Below are the code and all the weights of a small trained network. Each question names an input and a class and asks about switching units off, where a switched-off unit gives its printed mean instead of its output.

import numpy as np


def w(rows, s, z=0):
    codes = np.array(rows[::2]) - 128.0
    scale = np.full(codes.shape[1], s)
    scale[-1] = z or s
    return codes * scale


def f(y):
    return y / 2 * (1 + np.tanh(0.7978845608 * (y + 0.044715 * y**3)))


def log_softmax(a):
    a = a - a.max(-1, keepdims=True)
    return a - np.log(np.exp(a).sum(-1, keepdims=True))


def net(x, mask):
    res = np.array(x, float).reshape(1, 8) / 4 @ E
    y = f(res @ A[0][:, :-1].T + A[0][:, -1])
    res = res + np.where(mask, y, B[0][:, -1]) @ B[0][:, :-1]
    return log_softmax(res[-1] @ U[:, :-1].T + U[:, -1])


A, B = {}, {}
E = w([
[89,134,80,1,120,165],'x0',
[180,118,93,151,216,118],'x1',
[194,202,71,89,64,181],'x2',
[204,164,206,101,152,80],'x3',
[154,83,80,117,72,28],'x4',
[112,65,142,192,91,214],'x5',
[154,89,202,82,155,162],'x6',
[103,81,189,174,26,151],'x7',
],0.0082)
A[0] = w([
[126,71,96,146,36,100,176],'neuron 1',
[103,163,182,192,69,147,247],'neuron 2',
[183,127,174,124,121,24,122],'neuron 3',
[70,73,156,56,79,179,183],'neuron 4',
[118,76,99,150,41,107,190],'neuron 5',
[174,146,182,117,109,15,144],'neuron 6',
[112,143,117,201,125,166,159],'neuron 7',
[113,66,112,9,171,153,239],'neuron 8',
[154,151,160,95,138,173,187],'neuron 9',
[198,155,73,191,174,96,169],'neuron 10',
[160,196,140,66,144,132,191],'neuron 11',
[32,113,179,41,41,241,254],'neuron 12',
[171,128,163,133,119,58,212],'neuron 13',
[179,227,68,76,98,90,138],'neuron 14',
[165,166,166,129,107,11,94],'neuron 15',
[94,170,2,62,163,56,196],'neuron 16',
[119,113,46,81,161,95,94],'neuron 17',
[194,207,80,46,96,92,191],'neuron 18',
[117,62,90,151,37,101,156],'neuron 19',
[38,141,177,136,99,162,236],'neuron 20',
],0.0094,0.0036)
B[0] = w([
[191,142,97,186,23,193,193],'neuron 1',
[80,206,57,166,168,105,191],'neuron 2',
[101,78,162,99,80,42,181],'neuron 3',
[90,254,31,161,119,98,195],'neuron 4',
[181,132,94,192,41,145,192],'neuron 5',
[103,72,141,99,73,38,190],'neuron 6',
[74,117,62,133,136,135,162],'neuron 7',
[97,211,53,171,127,133,191],'neuron 8',
[182,104,160,189,111,189,157],'neuron 9',
[43,129,87,101,129,83,179],'neuron 10',
[192,68,105,199,72,133,182],'neuron 11',
[103,237,2,194,34,82,248],'neuron 12',
[137,105,142,107,122,57,174],'neuron 13',
[190,195,119,220,155,219,209],'neuron 14',
[83,38,107,139,45,72,183],'neuron 15',
[51,212,36,147,183,120,230],'neuron 16',
[38,180,181,42,209,95,170],'neuron 17',
[214,176,62,240,98,199,221],'neuron 18',
[188,124,130,179,50,164,194],'neuron 19',
[107,250,50,147,117,107,188],'neuron 20',
],0.0081,0.013)
U = w([
[58,132,82,127,117,76,168],'0',
[135,67,169,49,112,128,29],'1',
[140,78,114,136,82,83,39],'2',
[192,85,160,125,179,187,134],'3',
[179,66,211,63,149,74,90],'4',
[207,134,95,160,68,183,192],'5',
[124,154,106,138,178,147,85],'6',
[146,155,190,2,82,192,2],'7',
],0.012,0.0093)

Each question gives the input, the list of numbers given to net, and the class t.
The units are the neurons (one row each of A and B). Each row of codes is followed by its name. A weight is (code - 128) times the scale printed after its matrix; where a second scale follows, it is the last column's (A, B and U).
mask holds one flag per neuron, in row order. A switched-off neuron (its flag False) gives its mean, the last column of its row in B, instead of its output. The means were averaged over made-up inputs and are rounded, as every weight is.
A unit's drop is (log p(t) with every unit on - log p(t) with that unit switched off) / (log p(t) with every unit on - log p(t) with every unit switched off).
The circuit of an input: a set's keep is (log p(t) with only the set's units on - log p(t) with every unit switched off) / (log p(t) with every unit on - log p(t) with every unit switched off). Starting from the 12 units with the biggest drops (on a tie, the unit counted first), units are removed one at a time, each time the one whose removal leaves the highest keep (on an exact tie, the one counted first), for as long as the keep stays at least 0.8.
units of the circuit, in order: the units of the circuit, biggest drop first
unit that matters most: the unit with the biggest drop
k most important neurons: the k neurons with the biggest drops, biggest first
drop of u: that unit's drop, to one decimal
input [-7,7,5,-6,5,3,0,-8], class 0: units of the circuit, in order -> [neuron 10]
input [4,3,-3,-6,2,-5,-3,8], class 5: 2 most important neurons -> [neuron 1; neuron 19]
input [4,8,-7,5,-3,4,-1,8], class 0: 3 most important neurons -> [neuron 18; neuron 14; neuron 1]
input [-6,4,2,-3,5,0,2,1], class 2: 2 most important neurons -> [neuron 18; neuron 14]
input [8,-5,2,-8,5,0,2,-1], class 5: 3 most important neurons -> [neuron 1; neuron 19; neuron 5]
input [-6,-7,-4,2,-2,5,-1,0], class 0: 2 most important neurons -> [neuron 18; neuron 2]
input [-1,2,-3,-2,-5,2,0,5], class 0: 2 most important neurons -> [neuron 18; neuron 14]
input [-6,0,-1,4,-7,-1,6,1], class 4: 2 most important neurons -> [neuron 12; neuron 18]
input [8,-4,2,8,8,-8,-3,7], class 5: 2 most important neurons -> [neuron 18; neuron 14]
input [-7,-7,4,5,-1,-8,-1,1], class 2: 3 most important neurons -> [neuron 6; neuron 15; neuron 3]
input [5,-7,2,-4,-6,2,-3,6], class 0: 2 most important neurons -> [neuron 18; neuron 4]
input [7,3,-4,3,-8,2,4,4], class 0: 3 most important neurons -> [neuron 18; neuron 14; neuron 1]
input [6,-3,-6,-2,6,0,-2,5], class 5: 3 most important neurons -> [neuron 1; neuron 19; neuron 5]
input [-7,0,1,7,-3,3,-8,-6], class 0: unit that matters most -> neuron 10
input [0,-3,-8,2,8,2,-3,4], class 2: drop of neuron 6 -> 0.2
input [-7,7,8,1,0,6,8,-5], class 3: drop of neuron 12 -> 0.3
input [-1,2,0,8,-1,-7,-6,0], class 2: drop of neuron 10 -> -0.1
input [-2,-1,-4,7,5,-6,5,-6], class 2: drop of neuron 12 -> 0.2
